Each row has a class, written after it.
[  91   28 -121 -159  -17  -51 -754 -390 -286  -17   31   49  201  176
  -40  -77  179  -63   48 -174  -45   36 -120  129 -169  155  -32  -26
  108  150 -159  472   11 -136  109] | Z
[ -85   61 -152 -174 -185 -121 -189  -45 -152 -258 -192  134  355  281
  190  109  149  397  -25 -147   36   36   78 -176  -66  188  531 -348
  -48  161  -26  449  452   55 -157] | X
[ 160   52  -91 -167  -60   28 -756 -358 -192  -30  126   61  164  237
  -39 -120  220 -161   71  -76 -127   22  -79  117 -180  159 -147   31
  204  238 -206  426  -24   66  115] | P
[ 121  227   41  -83 -121 -335   78   56  112 -175 -147   51  290  258
 -183  119  125  124  271 -180  -65   -3 -157   42  -25  350  177  -63
   41 -120  143  -35  -66  -46  160] | A
[ 170  177   14  -65  -89 -306   38   18  153 -163 -191   64  304  238
 -190  144  115  128  266 -156  -72  -42 -157   35  -34  390  201  -86
   31 -135  180  -53  -95    5  145] | X
[ 115   63   59  -44  -33 -317  -28    8  198 -228 -213   77  163  229
 -222  178  -18   44  204 -168  -38  -14 -169  103  -60  378  254  -78
   39 -195  178 -109  -21  -26  144] | K
[ 147  194   65  -86 -127 -373   33   75  171 -192 -156   47  246  231
 -186  106  121  146  268 -144  -31   -5 -156   12  -72  359  190  -51
   56 -166  163  -73  -70  -43  171] | P
[-112   59 -106 -117 -160 -125 -133  -40 -162 -271 -173  116  325  260
  174  140  177  378  -35 -121   58   33   60 -249  -56  227  524 -331
    5  194   17  434  408  106 -135] | A
[ 185  116  -25  -81  -72 -355 -149   73  150 -226 -145  106  296  235
 -173  106   82  147  227 -169  -12   10 -134   56  -24  358  283  -44
   26 -120   60  -83  -59  -19  182] | X
[-150   68  -60 -144 -164 -108  -80  -75 -158 -276 -144  126  285  259
  198  139  226  380  -20 -130   28   53    4 -269  -83  219  519 -289
    1  202   20  440  353  107 -141] | P
[ 122   61  -88 -187  -66  -74 -797 -338 -258  -40  110   29  239  200
  -29  -67  231  -45   81 -172  -81  113 -111  126 -195  182  -54   32
  152  142 -218  460  -23 -116  108] | F
[ 155   45 -104 -164 -160  -42 -802 -313 -282  -36  129   56  196  281
  -20 -136  206  -64   83  -53  -97  100  -81  103 -217  282  -94    9
  143  268 -246  530  -30  -40  104] | R
[ 136   27  -56 -114  -48   21 -899 -394 -265   44   65   23  182  183
    4 -185  228 -118   63  -85  -85   27 -110  119 -174   75 -172   79
  129  220 -241  363  -88  -39  113] | F
[ 146   89   18  -58  -38 -306  -53   29  215 -197 -194   73  141  240
 -197  159  -13   28  192 -117  -47  -16 -145   97  -73  371  185  -65
   22 -165  159  -64  -15   22  130] | K
[-115   50 -149 -181  -92  -66  -87 -169 -227 -240 -172  181  288  198
  167  184  165  347  -31 -193   64   69   29 -226  -71  180  640 -386
  -24  209   42  415  483   71 -163] | A
[ 114   46  -52 -118  -64   49 -785 -365 -229   48   75   61  137  200
   -7 -179  194 -173   72  -98  -60    6  -81  108 -195   60 -163   -5
  143  238 -185  385   16  -42   86] | R
[ 156  195   98  -65 -129 -326   38  161  188 -179 -103    8  285  229
 -147  164  112  174  250 -137  -59  103 -161   -5  -75  370  148  -12
   84 -164  132  -83 -129   13  138] | Z
[ 172  103  -14 -115  -27 -370 -134  -15  104 -192 -173   97  263  190
 -225  141   43   87  186 -215  -62   50 -172  103  -57  318  342  -87
    1 -135   76  -34  -30  -81  197] | D
[ 121   30 -125 -166  -74  -79 -807 -342 -271   -7   73   48  214  238
  -46  -99  216  -64   80 -130 -112   97 -111  144 -197  218  -46   17
  123  161 -193  470  -23 -127  128] | D
[ 105   -5 -163 -151  -18  -80 -735 -366 -284  -24   21   72  204  199
  -42  -56  211  -93  108 -202  -73   34 -123  152 -167  191    5   -1
   92  104 -132  470    2 -127  127] | X
[ 148  188   41  -79  -91 -321  -34   77  174 -214 -167   41  256  226
 -164  173   68  164  252 -167  -38   12 -153   46  -38  348  189  -63
   32 -169   98  -62  -79  -44  159] | F
[ 206   74  -51 -130 -123   55 -866 -356 -273   49  130    1  200  202
   11 -207  212 -115    3  -38 -114   71  -90  107 -177  144 -231   55
  155  311 -294  358  -36   -2   74] | A
[-104   57  -62 -136 -205 -120 -143  -68 -178 -275 -142  111  303  284
  196  130  256  377  -25 -168   20   25   53 -265  -41  206  485 -336
   47  233    3  454  427   91 -144] | R
[ 215   83  -79 -173 -179  -35 -748 -254 -264  -10  141   18  233  236
   16 -108  220  -39   38  -88 -100  102  -94   83 -238  270 -123  -14
  143  222 -240  579  -19  -14   80] | P
[-160   39 -115 -160  -53  -48 -136  -97 -217 -285 -196  163  327  253
  147  150  193  351  -46 -199   91   21   56 -214  -56  207  516 -350
  -15  167   50  423  402   86 -162] | X
[ 151  108   28  -19  -74 -330   95  107  136 -204 -210   38  274  252
 -194  149   59  150  247 -161  -18  -48 -156   50  -66  431  218  -89
    9 -155  220  -80  -77  -48  192] | D
[-105   78 -151 -192  -83  -81 -102  -97 -188 -278 -182  176  295  234
  190  134  162  361  -64 -205  107   54   28 -234  -88  173  560 -378
  -12  190   10  438  459   59 -174] | Z
[ 220   72  -81 -195 -129   31 -827 -350 -174  -69  119   53  195  308
  -50  -75  210 -147   84  -70 -174   29  -33  160 -166  236 -163   10
  231  234 -240  477   23   37   77] | R
[-109   63 -100 -148 -180  -96 -164  -36 -140 -294 -153  107  270  267
  193  112  184  398  -34 -163    9   78   63 -228  -91  227  473 -310
   55  187  -20  383  449   65 -148] | K
[ 152  146   24  -93  -76 -351  -95    1  136 -181 -134   86  236  185
 -159  144  113  110  237 -182  -47   28 -184   45  -54  315  258  -53
   30  -94   96  -57    2  -31  183] | K
[ 121   55  104  -26  -25 -307  -33   68  208 -252 -198   17  152  233
 -215  236  -12   73  180 -114  -36   17 -146  124  -78  412  170  -31
   23 -188  163 -123   -9    4  152] | X
[ -88  106  -90 -164 -220 -127 -187  -31 -163 -265 -104  107  349  253
  205   83  234  372  -48 -147    1   92   56 -297  -63  218  458 -344
   24  251  -68  452  398   93 -161] | R
[ -95   49  -82 -141 -150  -83 -132  -48 -142 -261  -66   97  366  230
  205  144  235  385  -61 -175  -18  131    9 -261 -104  252  481 -270
   38  248  -30  388  332  133 -155] | X
[ 149   38   38  -54  -23 -324 -120    9  156 -252 -197   54  187  232
 -199  224   10   63  209 -178  -61   52 -142   78  -61  430  274  -44
   21 -209  151  -77  -24  -51  132] | R
[ -80  115 -143 -128 -125 -109 -208  -48  -83 -263 -106  135  367  261
  217  106  218  393  -27 -147   59   69   13 -258  -92  216  464 -302
   -6  237  -43  369  378  113 -120] | F
[ 166   51  -80 -156 -201  -72 -782 -179 -224  -71  149   24  315  325
  -13 -137  277  -25  101  -75 -125   86  -86   58 -234  319 -105    9
  228  242 -229  568 -100   22  119] | D
[ 156   97   32  -71  -50 -326  -35    8  142 -206 -196   42  181  264
 -216  175   22   64  204 -146  -35  -15 -142   76  -56  393  205  -84
   52 -186  172  -93  -32  -38  122] | A
[ 177  134  -66 -172 -185  -60 -760 -243 -213  -75  146   42  269  317
    7 -125  241  -32  109  -69  -97  105  -61   91 -207  309 -151   55
  215  226 -259  545  -38    5   75] | F
[-152   86  -90 -160  -79  -77  -71 -168 -190 -271 -197  172  243  217
  199  226  150  351  -14 -190  110   52    6 -215  -87  209  565 -346
  -33  179   60  460  483   48 -174] | F
[ 147  207  100  -75 -143 -292   67   86  116 -211 -123   32  288  206
 -171  180  143  159  243 -171  -38   33 -181   22  -31  406  157  -48
   65 -110  148  -65  -82  -22  153] | A
[-168   31 -115 -164  -32  -62  -72 -172 -214 -295 -199  195  301  234
  142  172  175  329  -14 -211   95    3   53 -210  -38  219  564 -379
  -14  191   35  447  459   64 -148] | X
[ 167  143  -14  -97  -52 -358  -25  -40   94 -222 -176  121  235  139
 -224  141   19   90  217 -202   16   28 -208   86  -49  339  342 -104
  -15 -142  112  -53  -27  -82  234] | P
[ 147  113   23  -70  -69 -358  -71   14  129 -234 -193   97  204  184
 -221  130   50   93  222 -207  -40   13 -184   73  -68  367  284 -108
   39 -131   94  -63  -20  -59  222] | K
[-138  109 -138 -157 -138 -115 -109  -58 -162 -255 -146  115  321  272
  186  114  192  383   -2 -133   30   54   41 -257  -58  211  492 -318
  -29  188   16  438  416   92 -142] | P
[-140   86 -150 -177  -89  -70 -115 -126 -168 -228 -147  173  298  271
  199  193  168  365  -19 -172   53   88   23 -226  -62  185  573 -314
   -5  178   46  455  406   57 -183] | D
[ 163   56 -116 -201 -167  -72 -759 -299 -296  -58   98   31  229  264
  -13 -101  201    8   76  -74  -92  113  -66  121 -223  293  -54   -4
  160  192 -248  596   11  -96   84] | Z
[-132   56 -113 -145 -154 -122 -138  -89 -188 -286 -193  134  321  317
  183  133  194  408  -36 -121   49   22   73 -241  -53  271  479 -341
  -10  200   -1  444  380   84 -152] | X
[-101  122  -82 -171 -178 -130 -131  -68 -193 -254 -148   99  344  310
  212  131  226  404  -38 -111   17   68   36 -264  -71  215  471 -290
   13  237  -21  466  365   81 -159] | D
[ 137  176   79  -23  -94 -304   56  137  188 -209 -142   23  282  264
 -121  155  117  154  296 -122  -29   38 -144  -19 -108  396  136  -19
   63 -160  157 -123 -125   19  164] | F
[ 114   82   65  -54  -12 -309  -28   -7  209 -221 -199   55   78  253
 -209  222  -11   36  214 -113  -23  -21 -119  122  -40  354  171  -33
   52 -171  178 -148   50  -11  145] | A
[-166   34 -100 -161  -74  -72 -100 -117 -185 -294 -228  158  262  234
  159  214  151  348  -18 -195   71   27   81 -192  -74  216  559 -370
  -27  139   63  432  516   40 -153] | A
[ 170   56 -121 -136  -73  -29 -781 -332 -246   34  106   17  239  165
   33 -127  212  -32   39 -129  -57  104 -122   86 -181  165 -132   42
  121  208 -201  404  -37  -73   98] | Z
[ 158   62 -129 -189  -91 -102 -700 -322 -225  -37   95   52  194  276
  -33  -23  171  -88   51 -149 -113   85  -92  159 -211  232  -47  -20
  147  168 -164  477   52  -92  115] | D
[ 127  193   -3  -94  -61 -323   30    9  122 -191 -235   96  274  265
 -180  128  113  136  278 -192  -48  -31 -119   60  -29  350  223 -110
    8 -165  144  -24    2  -58  145] | X
[ 158   73  -89 -116  -67   17 -777 -328 -197    7  132   31  198  242
  -22 -179  227 -148   66  -77  -83   40  -93  141 -164  151 -201   51
  187  221 -222  419    0    7   82] | F
[-162   31  -92 -142  -84  -61 -138  -47 -119 -314 -139  149  323  273
  158   51  204  371  -24 -152   64   25   39 -281 -108  207  536 -320
   34  205   -3  342  354  107 -142] | P
[-128   52 -145 -191 -107  -91 -107 -149 -186 -248 -199  172  288  231
  154  176  161  344  -38 -195   58   40   31 -202  -81  192  581 -407
  -42  172   40  441  458   45 -155] | A
[ 155   19  -99 -116  -68   12 -769 -357 -230   -8   84   31  183  257
  -27 -149  224 -166  101  -57 -115   -1  -55  123 -139  226 -202   32
  145  224 -201  489    8   -8   88] | R
[-123   77 -146 -132  -92  -75 -100  -98 -145 -265 -125  187  335  193
  189  138  195  353  -55 -177   59   33   39 -269  -63  195  563 -336
   22  225   20  400  389   99 -129] | Z
[ 111   68   31  -64  -37 -340  -95  -36  131 -249 -235   66  149  241
 -233  200   -2   70  215 -178  -14    9 -141   89  -61  419  249 -112
   32 -199  167   -5   15  -93  152] | R
[ 176    9  -78 -144 -189  -66 -778 -229 -243  -96  102   16  276  316
  -25 -101  220   15   77  -64 -122   58  -63  100 -246  392  -58  -10
  185  214 -236  637  -32  -19   92] | K
[ 169  172   -1  -87  -87 -334   12   12  124 -227 -169  105  271  172
 -165  134   69  127  233 -186   33   29 -212   42  -19  316  291  -83
   40 -107  125  -84  -19  -34  190] | Z
[-127   88 -113 -157 -159 -136 -101  -81 -205 -272 -189  147  316  277
  154  128  182  389  -35 -130   60   10   95 -212  -21  228  490 -377
  -43  196  -20  440  442   43 -118] | A
[ 178   18 -142 -188  -63  -62 -833 -330 -253  -10   81   36  247  247
  -49 -109  177  -69   28 -135 -106   86  -93  166 -185  222  -56   15
  116  157 -217  484  -28 -111   87] | D
[ 173  169   -5  -85  -74 -361  -38   39  149 -220 -119  133  231  165
 -160  102   67   71  242 -210   10   66 -201   39  -73  337  281  -38
   58  -97   85  -78  -25  -35  205] | K
[ 137   58 -140 -161  -75  -85 -771 -328 -257   -5   90   25  240  206
  -22  -50  260  -29  112 -188 -100  116  -95  103 -167  242  -73   14
  153  125 -176  498    7 -121  112] | A
[ 134  157   70  -86 -121 -318   11   81  163 -204 -169   54  239  248
 -187  148   78  149  271 -133  -52   -1 -131   47  -86  426  139  -77
   36 -150  146  -66  -77  -36  169] | K
[ 156   68  -93 -150 -160  -74 -816 -269 -281  -29  137   13  271  260
  -14 -144  255  -16   65  -87 -111  106  -67   74 -219  293 -122   25
  178  252 -261  548  -48  -41  113] | A
[-111   81 -138 -146 -148 -156 -103  -76 -141 -257 -149  150  291  251
  220  140  153  380    2 -128  105   37   26 -203  -32  189  547 -311
  -72  188    0  412  505   45 -154] | F
